Here is a tiny trained network, its code and every weight. The questions are about switching its units off for an input and a class, where a switched-off unit gives its printed mean instead of its output.

import numpy as np


def w(rows, s, z=0):
    codes = np.array(rows[::2]) - 128.0
    scale = np.full(codes.shape[1], s)
    scale[-1] = z or s
    return codes * scale


def f(y):
    return y / 2 * (1 + np.tanh(0.7978845608 * (y + 0.044715 * y**3)))


def log_softmax(a):
    a = a - a.max(-1, keepdims=True)
    return a - np.log(np.exp(a).sum(-1, keepdims=True))


def net(x, mask):
    res = np.array(x, float).reshape(1, 3) / 4 @ E
    y = f(res @ A[0][:, :-1].T + A[0][:, -1])
    res = res + np.where(mask, y, B[0][:, -1]) @ B[0][:, :-1]
    return log_softmax(res[-1] @ U[:, :-1].T + U[:, -1])


A, B = {}, {}
E = w([
[149,157,231,131,99],'x0',
[45,187,109,123,133],'x1',
[114,230,82,230,7],'x2',
],0.012)
A[0] = w([
[157,236,155,205,30,106],'n1',
[78,165,142,196,115,19],'n2',
[161,110,160,177,187,97],'n3',
[191,78,169,112,119,158],'n4',
[194,52,129,211,109,43],'n5',
[115,113,236,27,168,254],'n6',
[244,105,117,188,53,97],'n7',
[217,162,201,107,125,122],'n8',
[177,156,33,164,106,205],'n9',
[223,180,216,96,105,85],'n10',
[199,132,254,168,133,133],'n11',
[106,207,77,196,113,225],'n12',
[127,153,160,171,24,2],'n13',
[243,142,109,161,82,52],'n14',
[26,177,42,158,159,245],'n15',
[186,72,138,110,174,144],'n16',
],0.0099,0.0042)
B[0] = w([
[10,217,25,108,175,248],'n1',
[94,184,97,148,87,164],'n2',
[83,138,102,67,129,144],'n3',
[72,137,114,40,69,171],'n4',
[183,135,147,152,36,150],'n5',
[198,116,216,75,41,240],'n6',
[187,147,173,235,150,181],'n7',
[60,91,110,65,97,169],'n8',
[155,138,120,207,179,190],'n9',
[29,150,37,39,131,173],'n10',
[75,94,90,13,45,188],'n11',
[156,164,142,255,146,223],'n12',
[119,110,11,121,201,187],'n13',
[197,106,172,178,175,163],'n14',
[190,109,160,172,156,211],'n15',
[108,111,100,64,59,186],'n16',
],0.0081,0.016)
U = w([
[103,72,165,2,123,134],'0',
[177,144,133,162,165,2],'1',
[69,206,117,154,89,39],'2',
[203,181,218,166,92,212],'3',
],0.0096,0.0055)

Each question gives the input, the list of numbers given to net, and the class t.
The units are the neurons (one row each of A and B). Each row of codes is followed by its name. A weight is (code - 128) times the scale printed after its matrix; where a second scale follows, it is the last column's (A, B and U).
mask holds one flag per neuron, in row order. A switched-off neuron (its flag False) gives its mean, the last column of its row in B, instead of its output. The means were averaged over made-up inputs and are rounded, as every weight is.
A unit's drop is (log p(t) with every unit on - log p(t) with that unit switched off) / (log p(t) with every unit on - log p(t) with every unit switched off).
The circuit of an input: a set's keep is (log p(t) with only the set's units on - log p(t) with every unit switched off) / (log p(t) with every unit on - log p(t) with every unit switched off). Starting from the 12 units with the biggest drops (on a tie, the unit counted first), units are removed one at a time, each time the one whose removal leaves the highest keep (on an exact tie, the one counted first), for as long as the keep stays at least 0.8.
units of the circuit, in order: the units of the circuit, biggest drop first
most important unit: the unit with the biggest drop
k most important neurons: the k neurons with the biggest drops, biggest first
drop of u: that unit's drop, to one decimal
input [-6,-1,0], class 1: units of the circuit, in order	[n6; n1; n11]
input [-5,7,2], class 3: most important unit	n15
input [1,8,1], class 3: units of the circuit, in order	[n15; n10]
input [-1,-6,0], class 0: 3 most important neurons	[n12; n15; n4]
input [-2,2,0], class 3: 3 most important neurons	[n1; n13; n10]
input [-2,6,-1], class 3: 2 most important neurons	[n1; n13]
input [-2,-4,7], class 1: 2 most important neurons	[n14; n7]
input [-5,3,-2], class 1: 3 most important neurons	[n6; n11; n4]
input [-7,-3,2], class 1: 2 most important neurons	[n6; n9]
input [2,6,-4], class 3: drop of n11	0.7
input [6,-4,0], class 0: drop of n16	0.0
input [-4,-6,-1], class 3: drop of n1	1.3
